Here is a tiny trained network, its code and every weight. The questions are about switching its units off for an input and a class, where a switched-off unit gives its printed mean instead of its output.

import numpy as np


def w(rows, s, z=0):
    codes = np.array(rows[::2]) - 128.0
    scale = np.full(codes.shape[1], s)
    scale[-1] = z or s
    return codes * scale


def f(y):
    return np.maximum(y, 0)


def log_softmax(a):
    a = a - a.max(-1, keepdims=True)
    return a - np.log(np.exp(a).sum(-1, keepdims=True))


def net(x, mask):
    res = np.array(x, float).reshape(1, 4) / 4 @ E
    y = f(res @ A[0][:, :-1].T + A[0][:, -1])
    res = res + np.where(mask, y, B[0][:, -1]) @ B[0][:, :-1]
    return log_softmax(res[-1] @ U[:, :-1].T + U[:, -1])


A, B = {}, {}
E = w([
[83,99,202,194,172,46,122,30,24,116,143,92],'x0',
[157,89,150,156,74,110,118,129,122,163,118,185],'x1',
[50,31,14,182,197,133,172,139,224,168,112,162],'x2',
[71,96,197,111,52,89,188,162,117,187,16,4],'x3',
],0.013)
A[0] = w([
[87,146,81,228,164,75,73,29,45,112,165,166,122],'neuron 1',
[119,126,118,56,151,93,114,152,201,93,173,90,180],'neuron 2',
[114,43,148,119,125,67,217,197,185,177,69,43,102],'neuron 3',
[78,112,159,149,114,75,182,142,65,158,52,55,93],'neuron 4',
[169,167,156,93,135,145,55,102,56,82,194,153,254],'neuron 5',
[183,172,117,50,63,191,239,218,168,187,23,106,203],'neuron 6',
[101,108,24,147,154,159,249,185,221,166,103,198,151],'neuron 7',
[78,101,111,170,160,127,132,90,91,132,150,144,98],'neuron 8',
[157,171,79,88,112,199,109,193,154,164,192,177,215],'neuron 9',
[173,114,112,203,203,148,76,81,101,44,174,181,201],'neuron 10',
[209,179,125,48,69,126,56,208,152,87,164,137,224],'neuron 11',
[99,84,66,226,174,142,173,140,156,178,186,114,127],'neuron 12',
[197,172,75,114,181,174,89,121,155,120,164,218,249],'neuron 13',
[63,44,84,145,149,122,175,103,223,156,110,133,108],'neuron 14',
[169,157,77,32,20,164,109,166,148,138,93,80,220],'neuron 15',
[159,160,143,101,103,34,88,48,2,94,137,71,156],'neuron 16',
[63,78,128,193,183,104,148,66,97,152,150,141,100],'neuron 17',
],0.0093,0.0063)
B[0] = w([
[93,150,167,184,171,47,122,84,166,147,189,98,215],'neuron 1',
[143,130,144,83,103,112,105,110,128,141,97,182,166],'neuron 2',
[71,159,128,171,135,178,222,181,142,99,107,101,217],'neuron 3',
[115,116,148,170,140,121,232,135,84,168,40,71,214],'neuron 4',
[185,223,142,151,134,125,116,3,91,157,185,230,232],'neuron 5',
[41,147,128,61,23,174,112,146,100,94,114,146,242],'neuron 6',
[114,95,1,84,122,25,110,119,181,143,27,150,254],'neuron 7',
[97,86,154,161,154,86,119,170,113,106,155,60,164],'neuron 8',
[173,98,77,134,135,166,106,73,127,100,44,196,230],'neuron 9',
[131,132,172,178,181,48,15,85,235,134,212,130,232],'neuron 10',
[167,116,200,89,111,243,43,76,137,57,138,137,229],'neuron 11',
[125,82,130,123,126,71,78,139,195,68,75,53,204],'neuron 12',
[211,80,49,58,194,129,33,44,153,147,95,175,254],'neuron 13',
[120,199,49,225,179,91,134,206,238,54,80,165,216],'neuron 14',
[71,167,187,75,63,155,101,137,113,52,92,130,217],'neuron 15',
[151,212,183,124,111,52,197,80,21,198,77,162,235],'neuron 16',
[100,41,213,196,195,101,144,142,172,62,199,10,187],'neuron 17',
],0.0084,0.024)
U = w([
[205,138,122,74,134,254,73,97,128,103,149,212,253],'0',
[168,203,145,175,178,119,139,94,121,218,237,181,126],'1',
[180,59,46,86,166,116,96,130,178,125,63,175,119],'2',
[76,72,126,163,171,74,59,145,183,79,210,83,91],'3',
[70,132,208,31,26,212,138,164,90,58,127,104,215],'4',
[119,154,139,132,111,93,211,128,24,211,68,114,174],'5',
[28,182,55,132,76,146,148,216,175,92,79,171,7],'6',
[79,81,138,215,200,168,230,192,166,122,119,57,37],'7',
],0.009,0.002)

Each question gives the input, the list of numbers given to net, and the class t.
The units are the neurons (one row each of A and B). Each row of codes is followed by its name. A weight is (code - 128) times the scale printed after its matrix; where a second scale follows, it is the last column's (A, B and U).
mask holds one flag per neuron, in row order. A switched-off neuron (its flag False) gives its mean, the last column of its row in B, instead of its output. The means were averaged over made-up inputs and are rounded, as every weight is.
A unit's drop is (log p(t) with every unit on - log p(t) with that unit switched off) / (log p(t) with every unit on - log p(t) with every unit switched off).
The circuit of an input: a set's keep is (log p(t) with only the set's units on - log p(t) with every unit switched off) / (log p(t) with every unit on - log p(t) with every unit switched off). Starting from the 12 units with the biggest drops (on a tie, the unit counted first), units are removed one at a time, each time the one whose removal leaves the highest keep (on an exact tie, the one counted first), for as long as the keep stays at least 0.8.
units of the circuit, in order: the units of the circuit, biggest drop first
unit that matters most: the unit with the biggest drop
k most important neurons: the k neurons with the biggest drops, biggest first
drop of u: that unit's drop, to one decimal
input [-7,8,-4,1], class 4: units of the circuit, in order : (neuron 15)
input [-7,-7,0,-8], class 0: 2 most important neurons : (neuron 11; neuron 5)
input [0,4,6,5], class 6: 2 most important neurons : (neuron 7; neuron 14)
input [7,-5,0,7], class 5: 2 most important neurons : (neuron 16; neuron 14)
input [5,-6,2,0], class 3: 2 most important neurons : (neuron 3; neuron 1)
input [-2,5,7,1], class 6: 2 most important neurons : (neuron 14; neuron 13)
input [1,3,8,8], class 7: 3 most important neurons : (neuron 4; neuron 17; neuron 3)
input [5,2,-5,1], class 5: 2 most important neurons : (neuron 16; neuron 10)
input [1,-3,-8,-3], class 1: 2 most important neurons : (neuron 16; neuron 5)
input [-8,-3,-8,1], class 4: 3 most important neurons : (neuron 15; neuron 6; neuron 10)
input [-8,6,-2,1], class 4: 2 most important neurons : (neuron 6; neuron 15)
input [7,-8,8,1], class 7: 3 most important neurons : (neuron 13; neuron 4; neuron 3)
input [2,-1,-1,8], class 5: drop of neuron 4 : 0.7
input [0,-1,1,2], class 6: drop of neuron 16 : 0.2
input [1,7,5,0], class 3: unit that matters most : neuron 4
input [-6,-4,-7,1], class 4: drop of neuron 6 : 0.9
